Here is a tiny trained network, its code and every weight. The questions are about switching its units off for an input and a class, where a switched-off unit gives its printed mean instead of its output.

import numpy as np


def w(rows, s, z=0):
    codes = np.array(rows[::2]) - 128.0
    scale = np.full(codes.shape[1], s)
    scale[-1] = z or s
    return codes * scale


def norm(h):
    return h / np.sqrt((h * h).mean(-1, keepdims=True) + 1e-5)


def f(y):
    return np.maximum(y, 0)


def log_softmax(a):
    a = a - a.max(-1, keepdims=True)
    return a - np.log(np.exp(a).sum(-1, keepdims=True))


def net(x, mask):
    res = np.array(x, float).reshape(1, 6) / 4 @ E
    u = 0
    for l in range(2):
        y = f(norm(res) @ A[l][:, :-1].T + A[l][:, -1])
        res = res + np.where(mask[u : u + 6], y, B[l][:, -1]) @ B[l][:, :-1]
        u += 6
    return log_softmax(norm(res)[-1] @ U[:, :-1].T + U[:, -1])


A, B = {}, {}
E = w([
[183,147,75,132,9],'x0',
[70,180,162,224,74],'x1',
[128,130,129,127,128],'x2',
[129,128,132,128,127],'x3',
[129,128,130,127,128],'x4',
[17,138,153,84,86],'x5',
],0.013)
A[0] = w([
[182,118,90,94,16,91],'0.n1',
[87,142,166,254,122,55],'0.n2',
[85,117,95,46,27,18],'0.n3',
[172,117,130,122,48,148],'0.n4',
[139,152,131,206,28,1],'0.n5',
[181,137,123,208,185,156],'0.n6',
],0.024,0.0075)
B[0] = w([
[230,208,130,114,93,247],'0.n1',
[208,162,189,136,44,244],'0.n2',
[123,23,163,195,2,229],'0.n3',
[151,131,108,47,167,217],'0.n4',
[18,44,91,161,241,230],'0.n5',
[182,73,102,146,105,222],'0.n6',
],0.028,0.013)
A[1] = w([
[175,112,49,153,164,130],'1.n1',
[149,124,96,129,100,32],'1.n2',
[58,75,48,159,117,70],'1.n3',
[44,57,120,106,93,112],'1.n4',
[5,121,165,71,132,200],'1.n5',
[47,222,205,123,59,3],'1.n6',
],0.026,0.0023)
B[1] = w([
[53,168,154,153,181,248],'1.n1',
[88,150,165,97,126,188],'1.n2',
[110,122,114,16,164,182],'1.n3',
[105,212,71,69,139,225],'1.n4',
[103,38,104,35,73,186],'1.n5',
[4,229,74,225,134,190],'1.n6',
],0.025,0.012)
U = w([
[107,106,135,158,251,223],'0',
[195,61,158,188,37,255],'1',
[61,100,87,39,110,134],'2',
[50,181,134,207,81,5],'3',
[248,199,126,78,166,18],'4',
],0.019,0.0034)

Each question gives the input, the list of numbers given to net, and the class t.
The units are the neurons (one row each of A and B). Each row of codes is followed by its name. A weight is (code - 128) times the scale printed after its matrix; where a second scale follows, it is the last column's (A, B and U).
mask holds one flag per neuron, layer by layer. A switched-off neuron (its flag False) gives its mean, the last column of its row in B, instead of its output. The means were averaged over made-up inputs and are rounded, as every weight is.
A unit's drop is (log p(t) with every unit on - log p(t) with that unit switched off) / (log p(t) with every unit on - log p(t) with every unit switched off).
The circuit of an input: a set's keep is (log p(t) with only the set's units on - log p(t) with every unit switched off) / (log p(t) with every unit on - log p(t) with every unit switched off). Starting from all 12 units, units are removed one at a time, each time the one whose removal leaves the highest keep (on an exact tie, the one counted first), for as long as the keep stays at least 0.8.
units of the circuit, in order: the units of the circuit, biggest drop first
unit that matters most: the unit with the biggest drop
k most important neurons: the k neurons with the biggest drops, biggest first
k most important neurons of layer l: the k neurons of layer l with the biggest drops, biggest first
drop when u is switched off: that unit's drop, to one decimal
input [-8,1,6,2,-4,-3], class 1: 2 most important neurons of layer 0 => (0.n5 0.n4)
input [3,2,8,8,-4,-5], class 0: 2 most important neurons => (0.n5 1.n1)
input [-2,0,-1,5,7,-5], class 0: 2 most important neurons of layer 0 => (0.n2 0.n3)
input [1,-6,-3,-1,-2,-2], class 4: units of the circuit, in order => (0.n3)
input [-7,-2,8,-2,4,0], class 0: 3 most important neurons => (0.n2 0.n3 0.n5)
input [-7,-3,-8,6,1,0], class 0: 4 most important neurons => (0.n2 0.n3 0.n5 0.n1)
input [5,-4,-8,4,-5,1], class 1: 3 most important neurons of layer 1 => (1.n4 1.n3 1.n1)
input [4,0,3,6,-8,-2], class 4: 2 most important neurons => (0.n1 0.n4)
input [-7,1,-3,0,6,3], class 3: 2 most important neurons of layer 0 => (0.n5 0.n6)
input [4,-3,-6,2,0,-8], class 4: 2 most important neurons => (0.n3 0.n5)
input [6,0,-1,-8,5,-3], class 4: 2 most important neurons => (0.n1 0.n4)
input [3,6,-6,-7,5,5], class 2: 2 most important neurons => (0.n5 1.n4)
input [3,-2,-4,-4,3,-7], class 4: 2 most important neurons => (0.n3 0.n5)
input [3,0,5,-8,-1,-7], class 4: 4 most important neurons => (0.n1 0.n3 0.n5 1.n6)
input [-5,-4,-4,-3,7,-7], class 0: 2 most important neurons => (0.n2 0.n3)
input [-4,-6,-8,-2,-1,-5], class 0: 3 most important neurons => (0.n2 0.n3 0.n1)
input [2,7,-2,1,5,8], class 2: 2 most important neurons => (0.n5 0.n1)
input [1,4,-6,7,-4,1], class 2: 2 most important neurons => (0.n1 0.n5)
input [6,-5,4,-2,-6,0], class 4: 4 most important neurons of layer 0 => (0.n1 0.n4 0.n2 0.n6)
input [-3,-7,-6,6,1,-8], class 0: unit that matters most => 0.n2
input [6,-8,6,1,-6,2], class 1: 2 most important neurons => (0.n3 1.n4)
input [8,-5,1,2,-2,8], class 1: 2 most important neurons => (0.n3 0.n1)
input [0,-2,-1,1,0,-4], class 0: 3 most important neurons of layer 0 => (0.n2 0.n3 0.n1)
input [1,6,-4,-6,7,-4], class 0: 3 most important neurons of layer 0 => (0.n5 0.n3 0.n1)
input [6,0,0,8,-5,-7], class 4: 2 most important neurons of layer 0 => (0.n1 0.n4)
input [4,6,-8,-2,0,6], class 2: 2 most important neurons of layer 1 => (1.n4 1.n3)
input [2,-1,0,8,-7,1], class 1: drop when 0.n3 is switched off => 3.3
input [4,4,4,1,2,3], class 2: drop when 0.n3 is switched off => 0.2
input [2,-8,-3,5,-8,-3], class 4: drop when 0.n5 is switched off => 2.6
